Below are the code and all the weights of a small trained network. Each question names an input and a target symbol and asks about switching units off, where a switched-off unit gives its printed mean instead of its output.

import numpy as np


def w(rows, s, z=0):
    codes = np.array(rows[::2]) - 128.0
    scale = np.full(codes.shape[1], s)
    scale[-1] = z or s
    return codes * scale


def f(y):
    return y / 2 * (1 + np.tanh(0.7978845608 * (y + 0.044715 * y**3)))


def softmax(a):
    e = np.exp(a - a.max(-1, keepdims=True))
    return e / e.sum(-1, keepdims=True)


def log_softmax(a):
    a = a - a.max(-1, keepdims=True)
    return a - np.log(np.exp(a).sum(-1, keepdims=True))


def net(x, mask):
    ids = ['αβγδεζηθλμφψω'.index(c) for c in x.split()]
    T = len(ids)
    res = E[ids] + P[:T]
    r = res
    for j in range(3):
        rows = slice(2 * j, 2 * j + 2)
        q, k, v = (r @ M[0][rows].T for M in (Q, K, V))
        z = softmax(np.where(np.tri(T) > 0, q @ k.T / 2**0.5, -1e9)) @ v
        o = O[0][rows]
        res = res + np.where(mask[j], z, o[:, -1]) @ o[:, :-1]
    y = f(res @ A[0][:, :-1].T + A[0][:, -1])
    res = res + np.where(mask[3:19], y, B[0][:, -1]) @ B[0][:, :-1]
    return log_softmax(res[-1] @ U[:, :-1].T + U[:, -1])


Q, K, V, O, A, B = {}, {}, {}, {}, {}, {}
E = w([
[92,118,109,122],'α',
[94,137,139,128],'β',
[94,131,152,152],'γ',
[85,140,131,77],'δ',
[97,85,119,124],'ε',
[90,151,170,118],'ζ',
[89,90,80,77],'η',
[100,94,87,168],'θ',
[92,115,107,115],'λ',
[87,108,93,71],'μ',
[83,201,233,59],'φ',
[101,31,5,145],'ψ',
[99,126,151,180],'ω',
],0.018)
P = w([
[166,41,139,132],'0',
[73,140,100,126],'1',
[113,76,172,169],'2',
[182,157,113,126],'3',
[110,64,143,185],'4',
[93,220,86,123],'5',
[108,76,153,180],'6',
[200,215,97,136],'7',
[101,74,142,191],'8',
[110,231,104,69],'9',
[99,113,189,172],'10',
[143,250,120,153],'11',
],0.024)
Q[0] = w([
[99,104,84,81],'h0',
[149,92,106,57],'h0',
[7,147,112,129],'h1',
[216,203,81,132],'h1',
[48,64,168,156],'h2',
[244,105,149,148],'h2',
],0.013)
K[0] = w([
[131,125,143,175],'h0',
[137,127,109,136],'h0',
[250,131,131,110],'h1',
[71,200,89,134],'h1',
[165,72,165,126],'h2',
[44,127,143,179],'h2',
],0.016)
V[0] = w([
[104,170,146,168],'h0',
[105,89,134,142],'h0',
[16,206,223,93],'h1',
[114,116,141,251],'h1',
[121,70,138,103],'h2',
[128,130,249,179],'h2',
],0.013)
O[0] = w([
[182,116,104,87,183],'h0',
[114,196,167,128,170],'h0',
[62,153,132,85,239],'h1',
[226,245,8,228,4],'h1',
[156,111,146,57,224],'h2',
[27,176,126,85,175],'h2',
],0.012,0.0046)
A[0] = w([
[203,50,167,95,222],'n0',
[88,176,81,92,93],'n1',
[189,226,135,208,93],'n2',
[126,170,117,142,102],'n3',
[140,47,216,125,170],'n4',
[215,86,179,119,96],'n5',
[115,164,135,109,124],'n6',
[161,183,138,111,148],'n7',
[192,184,77,127,155],'n8',
[61,56,47,188,146],'n9',
[180,199,218,116,186],'n10',
[113,200,104,156,127],'n11',
[77,104,126,134,2],'n12',
[114,84,189,162,63],'n13',
[219,131,151,196,212],'n14',
[254,214,97,201,45],'n15',
],0.011,0.0085)
B[0] = w([
[99,96,161,175,234],'n0',
[254,91,108,179,228],'n1',
[106,135,211,154,207],'n2',
[212,124,74,97,133],'n3',
[126,147,76,127,251],'n4',
[176,75,105,86,211],'n5',
[178,101,125,177,199],'n6',
[132,130,98,149,154],'n7',
[155,118,203,129,188],'n8',
[126,144,174,89,153],'n9',
[106,99,66,184,221],'n10',
[196,107,27,56,153],'n11',
[253,174,137,71,182],'n12',
[237,115,111,83,161],'n13',
[84,205,52,40,251],'n14',
[107,157,158,199,249],'n15',
],0.008,0.016)
U = w([
[187,158,200,64,123],'α',
[168,122,105,111,50],'β',
[212,136,149,130,8],'γ',
[176,149,94,107,68],'δ',
[137,144,77,106,77],'ε',
[127,150,34,94,182],'ζ',
[92,131,96,136,219],'η',
[139,196,108,114,106],'θ',
[115,150,122,132,167],'λ',
[159,97,130,130,101],'μ',
[132,51,238,169,89],'φ',
[132,120,227,177,151],'ψ',
[2,104,176,156,253],'ω',
],0.0092,0.0041)

Each question gives the input, a string of symbols that net reads in full, and the target symbol t.
The units are the heads (2 rows each of Q, K, V and O) and the neurons (one row each of A and B). Each row of codes is followed by its name. A weight is (code - 128) times the scale printed after its matrix; where a second scale follows, it is the last column's (O, A, B and U).
mask holds one flag per unit, heads first, then neurons. A switched-off unit (its flag False) gives its mean, the last column of its rows in O or B, instead of its output. The means were averaged over made-up inputs and are rounded, as every weight is.
A unit's drop is (log p(t) with every unit on - log p(t) with that unit switched off) / (log p(t) with every unit on - log p(t) with every unit switched off).
The circuit of an input: a set's keep is (log p(t) with only the set's units on - log p(t) with every unit switched off) / (log p(t) with every unit on - log p(t) with every unit switched off). Starting from the 12 units with the biggest drops (on a tie, the unit counted first), units are removed one at a time, each time the one whose removal leaves the highest keep (on an exact tie, the one counted first), for as long as the keep stays at least 0.8.
units of the circuit, in order: the units of the circuit, biggest drop first
most important unit: the unit with the biggest drop
top k neurons: the k neurons with the biggest drops, biggest first
heads that matter: for each layer, one digit per head in row order, 1 if its drop is at least 0.15 and else 0, layers parted by /
input φ ω α, target α: heads that matter -> 011
input ζ φ φ ψ β ζ, target ψ: top 4 neurons -> n15, n2, n0, n8
input ω δ ψ γ φ, target θ: units of the circuit, in order -> h1, n14, n15
input φ φ ψ ε, target α: top neuron -> n12
input μ φ δ ε, target α: top 2 neurons -> n12, n1
input φ φ μ, target α: heads that matter -> 011
input ω θ φ φ ω, target θ: top 2 neurons -> n14, n11
input φ θ δ φ δ θ η, target α: top 2 neurons -> n12, n10
input φ φ φ μ φ ω γ, target α: units of the circuit, in order -> n12, h1, n10, n13
input φ ψ α β, target ψ: top 4 neurons -> n15, n2, n0, n8
input φ φ φ δ φ φ α φ β δ, target α: units of the circuit, in order -> h1, n1
input θ φ φ ω λ φ δ θ φ, target ψ: top 3 neurons -> n15, n2, n8
input δ φ ω φ φ γ θ φ φ θ φ, target φ: top 3 neurons -> n14, n0, n12
input δ λ φ ζ ψ ψ φ φ μ, target φ: most important unit -> n14
input φ φ φ ζ, target α: units of the circuit, in order -> h1, n12, n1
input θ μ γ δ θ δ φ θ, target ω: units of the circuit, in order -> h1, h2, n1
input φ δ δ, target α: units of the circuit, in order -> n12, h1, h2, n10
input δ ε δ φ φ θ λ ζ θ φ, target ζ: heads that matter -> 001
input φ ζ μ φ, target ζ: heads that matter -> 010
input μ λ ψ λ δ β ε φ δ δ θ, target μ: most important unit -> n0
input θ ψ φ δ φ γ δ δ φ, target ψ: top 4 neurons -> n2, n15, n8, n0
